Here is a tiny trained network, its code and every weight. The questions are about switching its units off for an input and a target symbol, where a switched-off unit gives its printed mean instead of its output.

import numpy as np


def w(rows, s, z=0):
    codes = np.array(rows[::2]) - 128.0
    scale = np.full(codes.shape[1], s)
    scale[-1] = z or s
    return codes * scale


def f(y):
    return np.maximum(y, 0)


def softmax(a):
    e = np.exp(a - a.max(-1, keepdims=True))
    return e / e.sum(-1, keepdims=True)


def log_softmax(a):
    a = a - a.max(-1, keepdims=True)
    return a - np.log(np.exp(a).sum(-1, keepdims=True))


def net(x, mask):
    ids = ['αβεηθλμπτψ'.index(c) for c in x.split()]
    T = len(ids)
    res = E[ids] + P[:T]
    u = 0
    for l in range(2):
        q, k, v = (res @ M[l].T for M in (Q, K, V))
        z = softmax(np.where(np.tri(T) > 0, q @ k.T / 2**0.5, -1e9)) @ v
        res = res + np.where(mask[u], z, O[l][:, -1]) @ O[l][:, :-1]
        u += 1
        y = f(res @ A[l][:, :-1].T + A[l][:, -1])
        res = res + np.where(mask[u : u + 4], y, B[l][:, -1]) @ B[l][:, :-1]
        u += 4
    return log_softmax(res[-1] @ U[:, :-1].T + U[:, -1])


Q, K, V, O, A, B = {}, {}, {}, {}, {}, {}
E = w([
[180,145,77,93,125,127,7,128,171],'α',
[82,170,138,111,171,97,173,148,164],'β',
[121,109,128,106,128,177,141,80,122],'ε',
[126,114,79,153,79,110,101,112,159],'η',
[139,151,117,124,143,170,184,121,226],'θ',
[97,109,134,110,176,147,123,140,105],'λ',
[144,151,160,100,77,122,154,160,151],'μ',
[181,137,134,70,139,175,75,137,133],'π',
[104,141,148,189,151,97,184,142,154],'τ',
[96,79,133,96,79,143,131,137,73],'ψ',
],0.019)
P = w([
[248,111,120,184,169,47,173,156,112],'0',
[92,248,105,149,43,197,119,208,85],'1',
[79,159,193,172,117,120,89,61,134],'2',
[196,19,147,47,97,90,172,85,170],'3',
[95,252,100,142,45,209,121,207,105],'4',
[85,132,194,158,133,128,81,61,156],'5',
[192,51,134,49,114,83,184,80,155],'6',
[89,252,99,135,66,213,112,204,107],'7',
[96,133,204,149,138,126,69,55,162],'8',
[185,53,113,50,116,85,174,69,122],'9',
[92,250,98,126,74,221,105,200,104],'10',
[111,117,209,140,143,130,52,52,159],'11',
[190,64,104,43,131,75,161,60,124],'12',
[93,248,93,142,55,214,108,205,110],'13',
],0.014)
Q[0] = w([
[91,155,26,158,48,72,136,187,184],'0.h0',
[89,37,185,136,140,11,150,54,118],'0.h0',
],0.011)
K[0] = w([
[139,106,78,199,77,56,123,152,165],'0.h0',
[9,131,117,75,96,132,146,104,162],'0.h0',
],0.014)
V[0] = w([
[66,183,84,75,195,239,15,68,155],'0.h0',
[46,89,165,100,221,166,255,152,36],'0.h0',
],0.0057)
O[0] = w([
[105,196,124,108,196,161,192,96,60,5],'0.h0',
[50,26,10,118,121,165,111,187,138,82],'0.h0',
],0.013,0.0026)
A[0] = w([
[211,133,139,121,178,59,152,98,134,105],'0.n0',
[105,140,197,156,143,156,105,159,170,121],'0.n1',
[129,117,36,100,153,127,140,250,127,4],'0.n2',
[116,223,65,130,92,209,116,158,97,24],'0.n3',
],0.011,0.0043)
B[0] = w([
[108,102,3,118,175,150,158,140,106,255],'0.n0',
[155,85,149,95,56,107,54,146,209,235],'0.n1',
[219,158,53,196,74,139,186,75,96,240],'0.n2',
[6,122,170,172,177,76,254,206,120,225],'0.n3',
],0.0096,0.0072)
Q[1] = w([
[100,151,138,227,2,99,144,205,95],'1.h0',
[184,187,104,145,136,118,170,147,65],'1.h0',
],0.0058)
K[1] = w([
[254,100,121,196,90,99,180,201,108],'1.h0',
[166,190,172,177,103,103,129,159,62],'1.h0',
],0.0089)
V[1] = w([
[115,175,83,179,214,81,194,125,255],'1.h0',
[71,156,223,157,136,180,64,165,187],'1.h0',
],0.0048)
O[1] = w([
[127,147,70,39,251,167,128,121,171,243],'1.h0',
[178,94,32,178,152,187,70,204,136,2],'1.h0',
],0.011,0.0067)
A[1] = w([
[50,161,170,176,82,176,121,254,127,95],'1.n0',
[58,253,127,245,140,199,176,201,65,2],'1.n1',
[206,67,93,188,188,157,132,142,126,70],'1.n2',
[147,109,193,160,209,31,194,152,95,165],'1.n3',
],0.0084,0.0042)
B[1] = w([
[59,103,126,144,141,107,2,72,149,255],'1.n0',
[174,125,135,177,144,219,138,155,83,254],'1.n1',
[138,140,174,123,100,61,193,96,110,230],'1.n2',
[205,58,128,165,131,126,133,170,157,233],'1.n3',
],0.012,0.0054)
U = w([
[136,163,146,187,107,184,175,84,137,50],'α',
[202,90,124,88,128,122,9,153,133,97],'β',
[56,153,66,59,85,76,209,144,68,223],'ε',
[114,110,68,164,169,140,66,156,132,136],'η',
[141,81,200,189,219,68,110,122,168,2],'θ',
[46,179,92,98,186,56,97,209,143,120],'λ',
[109,196,103,201,136,70,88,31,121,69],'μ',
[165,193,194,78,98,117,125,170,123,138],'π',
[219,2,61,52,89,186,136,150,192,172],'τ',
[208,199,156,132,151,126,106,238,116,196],'ψ',
],0.0072,0.0058)

Each question gives the input, a string of symbols that net reads in full, and the target symbol t.
The units are the heads (2 rows each of Q, K, V and O) and the neurons (one row each of A and B). Each row of codes is followed by its name. A weight is (code - 128) times the scale printed after its matrix; where a second scale follows, it is the last column's (O, A, B and U).
mask holds one flag per unit, layer by layer, with each layer's heads first. A switched-off unit (its flag False) gives its mean, the last column of its rows in O or B, instead of its output. The means were averaged over made-up inputs and are rounded, as every weight is.
A unit's drop is (log p(t) with every unit on - log p(t) with that unit switched off) / (log p(t) with every unit on - log p(t) with every unit switched off).
The circuit of an input: a set's keep is (log p(t) with only the set's units on - log p(t) with every unit switched off) / (log p(t) with every unit on - log p(t) with every unit switched off). Starting from all 10 units, units are removed one at a time, each time the one whose removal leaves the highest keep (on an exact tie, the one counted first), for as long as the keep stays at least 0.8.
circuit, biggest first: the units of the circuit, biggest drop first
most important unit: the unit with the biggest drop
top k neurons: the k neurons with the biggest drops, biggest first
input λ τ β β τ, target α: most important unit	0.n2
input ε β β π π β ψ π λ η μ, target η: circuit, biggest first	(1.n0, 0.n3, 1.n1)
input α μ α λ θ β ψ π η λ, target ε: top 4 neurons	(1.n2, 0.n1, 1.n3, 1.n1)
input η β β, target λ: circuit, biggest first	(0.n2, 1.h0)
input μ ε η μ μ π τ μ α λ α λ μ, target ε: circuit, biggest first	(0.n0, 0.h0)
input β η μ α ε λ θ θ π ε τ η λ θ, target ε: circuit, biggest first	(0.h0, 0.n2, 1.h0, 0.n3)
input π θ τ ψ α μ λ β, target θ: top 2 neurons	(0.n3, 1.n3)
input λ π λ η α ε η μ, target α: top 3 neurons	(0.n2, 0.n3, 1.n1)
input α λ β, target λ: top 2 neurons	(0.n2, 0.n3)
input μ θ π η ψ α τ π λ η ε ε α τ, target β: circuit, biggest first	(0.h0, 0.n1, 1.n0)
input θ ε π β ψ, target λ: circuit, biggest first	(0.n3, 1.n0)
input η α β μ β α β ψ ψ λ β λ η π, target π: circuit, biggest first	(0.h0, 0.n0, 1.h0)
input λ τ ψ η ε η π η, target α: top 4 neurons	(0.n2, 1.n1, 0.n3, 0.n1)
input π η θ τ π, target θ: circuit, biggest first	(0.n3, 1.n0, 1.n3)
input μ α ε β λ μ β λ ψ ε μ, target β: circuit, biggest first	(0.h0, 1.n0)
input τ τ τ ε α, target τ: circuit, biggest first	(0.h0)
input ψ λ ε λ θ ε η η, target μ: circuit, biggest first	(1.n0, 1.h0, 0.n3)
input ψ θ λ λ τ π τ η μ, target π: circuit, biggest first	(0.n0, 1.n0, 1.h0)
input θ ψ ε, target α: circuit, biggest first	(0.h0, 1.n1, 0.n1)
input ε ε θ λ ψ λ ε α θ ψ β, target η: most important unit	1.n0
input λ ε η μ β, target α: top 2 neurons	(0.n2, 1.n1)
input τ λ α λ π β ε μ, target τ: top 2 neurons	(0.n2, 0.n1)
input μ θ ε ψ β λ λ η μ ε π, target β: circuit, biggest first	(0.h0, 1.n0, 0.n2)
input λ π π θ η α η π μ τ θ μ π ψ, target α: top 3 neurons	(0.n2, 1.n1, 0.n3)
input π π ε λ α ε τ θ θ ε, target ε: top 2 neurons	(0.n1, 1.n3)
input ψ θ β θ θ λ λ λ, target μ: top 2 neurons	(1.n0, 0.n2)
input β ε π ψ π, target ε: top 2 neurons	(0.n2, 0.n3)
